In the rows, 100 means zero.
Here are made-up elements, facts about them, and rows of numbers that follow some of those facts. Name the element behind each unnamed row.

There are 3 kinds of fact about the elements: φ, θ, κ.
klatozi | φ 654 | θ mopin
rakik | φ 211 | θ mopin | κ bagik
mubul | φ 164 | θ flaso | κ pevek
suful | φ 211 | κ brasor
skunutor | φ 437 | θ fliple | κ votrum
kliflun | φ 437 | θ reti | κ pobrum
gose | φ 437
lebin | φ 164 | θ fliple | κ zego
groba | φ 211 | θ mati,reti,zego | κ dopaze
stidum | φ 164 | θ flaso
flaso | φ 654 | θ reti | κ platro
grirul | φ 654 | κ reti
truskesok | φ 211 | κ mubul
bizo | φ 211 | κ suful
brasor | φ 437 | θ babir | κ lalok
bagik | φ 211 | κ dizur
druron | φ 437
pobrum | φ 654 | θ mopin | κ samibri
dubel | φ 654 | κ traka
doriplel | φ 437 | κ grirul
storefluk | φ 211
grifen | φ 437
lalok | φ 211 | κ vefe
tezom | φ 654 | κ grifen
vefe | φ 654 | θ pevek | κ skudapa
mivi | φ 654 | θ zego,vodo
mopin | φ 654
grasko | φ 437 | θ samibri
tranor | φ 654
platro | φ 211
skistal | φ 164 | κ kliflun
samibri | φ 437 | κ storefluk
negel | φ 211
mati | φ 164 | θ traka,babir,lalok,fliple,lebin | κ mopin
babir | φ 211 | θ pobrum
flifupla | φ 164 | θ grifen
tregom | φ 164
nire | φ 437 | θ groba | κ flifupla
traka | φ 654 | θ negel | κ stuzir
stuzir | φ 164 | κ mivi
dizur | φ 654 | θ reti,mopin | κ nire
fliple | φ 654 | θ mopin
pomavor | φ 164 | κ truskesok
votrum | φ 437 | θ zego,brabron
zego | φ 654 | κ doriplel
dopaze | φ 654 | κ pomavor
brabron | φ 437 | κ pegril
reti | φ 164 | θ fliple | κ grasko
pegril | φ 654
skudapa | φ 654 | θ fliple | κ brabron
pevek | φ 654 | κ tezom
vodo | φ 211 | θ negel | κ lebin
grotrur | φ 437 | θ vefe | κ gose
truta | φ 654 | θ vodo

Some rows with their names:
110	99	107	95	103	95	99	115	98	114	106	99	100	99	82	105	98	91: mivi
109	92	106	98	97	92	99	108	103	121	103	104	102	100	75	102	95	94: zego
105	84	107	94	102	98	102	96	103	109	102	101	110	105	108	102	94	102: stuzir
117	123	111	86	128	108	102	113	114	117	108	98	96	104	91	108	109	107: vodo
108	102	100	92	87	90	100	107	100	77	114	97	114	96	91	104	99	99: skudapa
102	114	108	75	90	104	105	118	101	112	111	51	101	101	86	109	91	102: vefe
108	103	107	83	95	101	107	102	100	103	109	55	97	99	86	106	94	100: pevek
105	88	104	101	100	97	102	96	106	103	107	124	100	102	100	108	91	99: brabron
107	93	101	98	89	96	87	99	97	83	112	95	96	102	75	107	105	101: fliple
92	95	104	98	87	91	92	100	100	69	107	102	109	103	100	101	98	99: mati
92	107	101	93	88	96	103	105	96	72	113	111	102	94	109	99	105	104: reti
103	102	102	93	86	103	98	95	105	110	109	95	111	107	82	103	104	90: dizur
85	115	102	85	82	104	113	98	106	110	110	66	110	95	117	100	107	94: flaso
114	83	104	94	118	95	96	94	110	98	103	111	93	99	108	106	97	100: platro
108	96	106	91	94	98	99	100	105	113	104	87	103	98	88	102	96	103: grirul
87	104	104	91	95	102	108	96	106	94	106	84	107	100	123	103	104	107: stidum
105	97	104	99	97	99	102	100	107	100	106	83	111	106	94	105	95	105: pomavor
109	100	103	93	97	98	100	101	106	111	107	75	112	103	88	105	95	97: dopaze
103	88	106	97	104	96	103	95	104	93	109	127	93	97	113	108	93	106: gose
104	91	104	98	91	102	89	99	102	109	106	84	98	106	71	108	104	98: klatozi

Name these rows:
A row may be one of the elements named above.
106	98	105	98	98	99	102	98	107	100	105	85	110	107	92	105	93	104 -> pomavor
85	85	108	90	88	102	97	91	107	91	105	105	96	101	106	105	97	98 -> brasor
105	99	106	90	98	98	105	98	104	100	107	73	100	100	93	104	96	97 -> tezom
109	115	112	82	105	104	104	108	108	121	109	83	118	103	93	105	106	104 -> traka
87	114	104	88	88	108	110	92	106	92	109	53	105	102	111	102	102	109 -> mubul
113	87	106	93	114	98	98	89	114	105	105	110	105	103	103	104	96	95 -> bagik
93	107	101	94	87	95	104	102	95	71	112	107	103	93	108	100	105	101 -> reti
91	104	104	95	102	104	106	99	103	104	113	122	97	96	113	104	99	96 -> kliflun
101	89	107	95	100	101	102	97	106	110	104	115	94	99	95	105	93	107 -> doriplel
82	82	107	89	89	102	95	91	107	94	106	101	97	100	106	104	95	98 -> brasor
100	96	102	95	92	93	96	103	96	63	110	109	106	98	101	101	100	106 -> lebin
101	90	104	100	100	93	99	104	101	100	107	131	88	97	97	108	93	97 -> votrum
108	94	101	97	90	97	88	96	97	83	113	95	97	102	76	107	106	102 -> fliple
99	94	106	103	90	105	82	91	107	118	105	76	106	114	66	105	105	96 -> pobrum
103	86	101	102	106	95	94	106	106	115	105	118	94	98	88	103	99	84 -> groba
106	93	101	97	86	96	90	96	97	81	112	92	98	104	75	107	104	101 -> fliple
103	95	107	100	113	100	103	98	106	100	109	123	99	101	109	105	92	102 -> samibri
101	103	109	84	97	103	101	104	102	98	110	100	94	101	100	108	94	105 -> grotrur
119	102	107	93	125	100	101	104	111	101	106	99	95	101	106	108	102	109 -> negel
110	109	106	93	102	98	104	111	102	109	109	85	103	103	90	107	102	99 -> truta
101	101	102	94	89	102	98	94	106	111	108	91	114	105	82	104	103	93 -> dizur
107	98	104	93	97	98	101	98	106	110	107	74	112	104	87	104	96	98 -> dopaze
91	106	104	97	100	103	106	101	103	108	112	130	98	98	115	104	101	94 -> kliflun
98	90	106	96	102	97	99	99	104	97	108	134	102	101	95	106	94	92 -> nire
100	97	104	90	93	96	99	97	98	67	113	133	94	95	108	106	97	102 -> skunutor
109	89	104	98	106	108	87	92	111	112	103	96	95	111	75	107	103	100 -> rakik
90	79	105	96	94	99	79	84	114	91	101	94	100	109	98	102	102	97 -> babir
113	89	105	93	111	102	99	94	111	101	104	83	97	104	94	106	96	98 -> truskesok
99	95	105	97	99	98	101	97	105	101	107	133	101	99	93	106	93	91 -> nire

The same elements again, as new rows of numbers:
Named rows:
92	109	93	123	95	98	102	91	115	75	72	87	116	85	99	55	84	98	95: stidum
97	120	81	130	87	112	106	70	108	98	67	80	118	86	101	71	102	102	96: skudapa
21	105	100	83	70	104	118	67	99	77	75	61	104	37	106	56	89	107	99: flifupla
92	124	85	129	87	89	114	93	104	83	89	99	113	81	97	57	104	96	95: nire
98	124	97	126	76	109	107	78	117	94	78	76	123	81	103	61	101	94	103: pobrum
102	107	89	134	83	104	110	78	112	88	75	80	122	76	98	54	96	104	86: klatozi
95	137	89	130	81	97	127	85	120	103	87	87	108	85	116	58	89	101	113: vodo
98	115	84	135	77	114	110	79	107	91	75	81	122	82	101	63	99	110	98: dizur
111	113	75	151	90	88	102	90	121	85	88	103	113	105	92	56	93	95	96: grasko
95	114	80	124	81	89	119	80	126	92	93	70	109	82	104	62	99	109	87: truta
92	114	82	132	77	92	114	74	124	97	86	71	107	82	95	62	94	110	90: mivi
89	138	94	133	87	107	115	75	114	100	77	90	105	89	115	63	93	95	108: suful
92	135	109	133	79	93	123	73	123	106	88	78	104	94	104	47	92	90	115: negel
99	139	109	125	85	111	125	76	110	109	78	84	104	96	106	58	97	84	118: lalok
98	113	92	132	80	100	112	73	118	100	80	70	115	84	95	54	97	99	97: pegril
105	123	109	130	72	99	107	66	116	99	81	71	123	86	98	49	90	91	103: mopin
102	146	94	123	59	99	114	77	121	104	85	72	122	90	106	49	93	109	108: zego
94	133	96	136	89	104	115	79	112	100	75	92	109	81	112	58	92	103	109: bizo
96	116	95	131	79	104	115	76	122	93	83	76	123	77	98	62	102	103	104: tezom
91	118	91	132	79	87	105	77	111	88	89	90	112	85	94	49	95	88	103: gose

Rows to name:
A row may be one of the elements named above.
131	123	102	138	86	96	112	88	131	97	87	82	129	96	102	62	103	92	115 -> pevek
99	118	97	133	78	100	101	69	119	94	78	72	120	82	99	56	91	97	96 -> fliple
97	128	93	128	85	103	126	85	115	95	83	93	113	81	119	59	92	95	110 -> bagik
94	118	93	132	79	107	113	79	116	96	76	78	125	76	94	63	100	108	111 -> dopaze
89	106	98	125	92	105	109	91	119	79	71	98	120	74	99	70	89	106	115 -> mubul
82	117	81	131	82	81	117	84	115	89	96	87	102	88	92	57	97	99	102 -> votrum
81	117	79	131	80	82	118	84	117	89	93	86	102	87	91	54	99	98	102 -> votrum
101	145	95	122	61	97	113	77	118	104	84	71	123	92	106	47	93	110	107 -> zego
83	118	82	132	79	83	118	85	117	90	94	90	100	88	91	54	99	97	103 -> votrum
131	123	80	139	88	106	112	86	115	107	72	87	118	105	93	65	101	99	103 -> vefe
106	122	99	127	80	106	114	82	109	91	78	79	127	80	104	53	102	96	95 -> flaso
92	121	81	128	86	102	109	81	98	89	80	98	111	86	98	62	102	90	109 -> brasor
91	137	85	126	71	96	113	95	103	84	89	97	124	90	103	46	98	98	104 -> doriplel
111	118	72	151	93	90	109	98	117	90	85	108	114	100	87	61	96	98	106 -> grotrur
91	117	82	133	78	93	116	74	125	97	86	72	111	81	97	61	95	109	90 -> mivi
126	134	97	139	84	86	108	92	118	92	88	101	120	110	93	53	97	80	114 -> samibri
108	121	98	126	82	105	110	82	107	91	76	80	131	78	101	56	98	96	99 -> flaso
89	119	86	129	89	97	108	89	106	81	88	94	117	82	101	59	103	89	98 -> skunutor
97	135	94	116	68	83	115	71	116	104	93	80	99	97	99	55	100	86	124 -> brabron
95	131	101	131	85	102	123	86	115	98	84	88	112	83	111	56	92	98	113 -> groba
98	126	92	124	72	103	117	74	117	98	79	75	119	82	100	63	97	103	106 -> traka
96	128	100	135	87	104	124	84	115	97	85	90	107	83	114	58	93	96	113 -> groba
89	115	98	115	91	99	114	88	124	85	77	91	118	82	97	61	90	104	121 -> pomavor
96	116	85	134	79	114	112	76	111	93	75	85	123	80	98	62	100	109	99 -> dizur
85	124	83	131	85	101	110	86	104	86	81	99	121	83	97	56	102	93	102 -> kliflun
90	127	95	138	94	108	116	86	112	89	78	97	113	81	113	63	93	99	100 -> rakik
94	126	103	138	87	102	122	79	122	98	84	96	110	74	110	67	96	106	120 -> truskesok
96	119	97	133	76	108	117	79	117	97	78	78	124	75	97	64	97	105	112 -> dopaze

The same elements again, as new rows of numbers:
Some rows with their names:
95	107	114	102	98	118	93	98	98	104	98	96	96	95	97	94	91	93	93	108	100	109	100	121	94	95	100	92: skudapa
112	92	95	101	99	85	93	103	96	96	96	98	90	99	100	98	95	92	92	96	96	101	99	97	95	103	95	95: suful
110	90	99	100	98	84	101	114	97	96	99	96	90	95	99	108	97	92	96	95	98	94	101	97	94	109	98	100: bagik
107	93	94	100	96	89	100	105	97	95	99	97	90	97	97	104	97	94	93	98	98	103	102	97	95	103	97	94: groba
102	91	96	94	99	84	109	95	95	98	99	98	97	97	103	99	91	91	91	108	96	104	108	98	121	97	97	126: zego
94	110	97	100	101	83	91	89	94	96	130	96	92	96	99	93	174	169	125	108	109	140	97	96	118	94	97	91: grotrur
93	94	95	100	99	102	99	115	95	94	97	105	101	110	100	93	97	94	92	94	107	93	99	97	96	96	99	112: reti
100	95	100	99	97	101	89	91	124	96	97	103	90	98	99	90	93	91	90	92	115	108	107	96	106	97	101	118: flaso
94	115	97	104	100	101	93	92	97	95	95	108	95	95	96	93	111	92	95	95	99	94	97	98	93	97	105	105: kliflun
109	117	98	98	97	120	91	103	95	124	98	99	92	97	100	102	91	93	89	96	96	101	99	98	93	97	99	114: pobrum
112	101	98	99	99	94	91	92	95	113	148	96	91	97	97	95	145	164	120	111	99	167	98	96	132	94	98	95: vefe
106	92	95	99	98	90	95	105	97	95	99	97	90	98	98	101	93	93	93	95	98	102	99	99	92	102	97	93: bizo
109	92	95	99	98	91	89	89	94	114	153	100	90	95	102	112	137	176	118	94	98	156	109	95	123	92	94	103: pevek
96	103	100	101	100	104	98	92	97	96	94	98	99	97	98	92	113	97	99	96	97	85	99	107	95	95	110	93: skunutor
94	92	108	96	98	78	127	89	97	95	96	96	106	94	126	94	104	92	101	134	99	97	98	96	120	95	100	101: votrum
91	97	113	96	98	82	93	89	96	96	97	96	104	96	97	92	91	92	95	126	100	97	98	97	100	98	99	93: mivi
97	93	99	98	98	101	91	95	98	106	100	99	96	98	97	95	93	93	93	96	99	101	98	98	93	97	100	102: tranor
100	93	95	100	96	96	95	109	98	94	96	97	89	94	101	101	98	95	92	97	97	102	99	98	92	99	98	93: storefluk
96	90	97	98	99	105	97	88	96	95	96	100	96	96	100	92	101	93	107	94	96	88	99	97	93	95	104	97: druron
95	90	98	99	98	105	98	89	98	94	96	100	98	95	101	93	104	94	105	95	97	88	98	97	94	95	105	97: gose

Name these rows:
Some rows may be elements named above.
110	99	97	100	96	96	89	90	93	113	149	98	90	98	98	95	146	164	119	111	98	167	101	94	132	96	99	96 -> vefe
94	95	110	99	101	80	125	93	98	96	96	97	107	93	127	93	105	92	103	132	98	94	96	97	119	96	97	103 -> votrum
107	96	97	97	99	89	93	98	98	94	94	97	93	96	100	113	97	94	92	97	97	100	100	102	93	104	98	93 -> truskesok
99	104	94	98	100	96	97	110	96	96	95	119	112	107	99	104	98	97	98	99	101	94	99	109	93	98	102	105 -> pomavor
114	90	99	93	100	84	151	102	97	95	96	109	98	93	142	95	98	93	116	129	95	118	102	96	134	93	97	120 -> brabron
112	90	100	94	99	81	150	102	99	93	94	107	98	93	145	94	100	92	116	130	96	119	99	98	134	95	98	120 -> brabron
99	94	102	100	99	103	88	89	125	96	97	103	89	96	100	92	91	92	94	93	113	106	106	100	107	97	102	115 -> flaso
100	97	99	99	99	108	93	99	95	113	98	96	97	96	98	96	91	99	91	94	99	98	100	97	95	95	98	101 -> fliple
110	116	96	101	100	121	93	101	96	123	98	98	92	97	99	101	91	93	92	96	96	100	98	99	94	95	98	114 -> pobrum
97	106	111	110	98	86	95	103	98	118	99	96	99	96	95	95	92	100	91	97	100	87	100	109	93	97	109	106 -> dizur
94	111	96	105	100	89	87	96	133	92	98	118	110	100	99	92	102	93	95	93	139	100	100	104	105	100	99	116 -> mubul
110	91	97	100	96	84	102	114	98	96	97	97	92	97	96	109	96	91	96	94	98	95	98	97	94	108	98	99 -> bagik

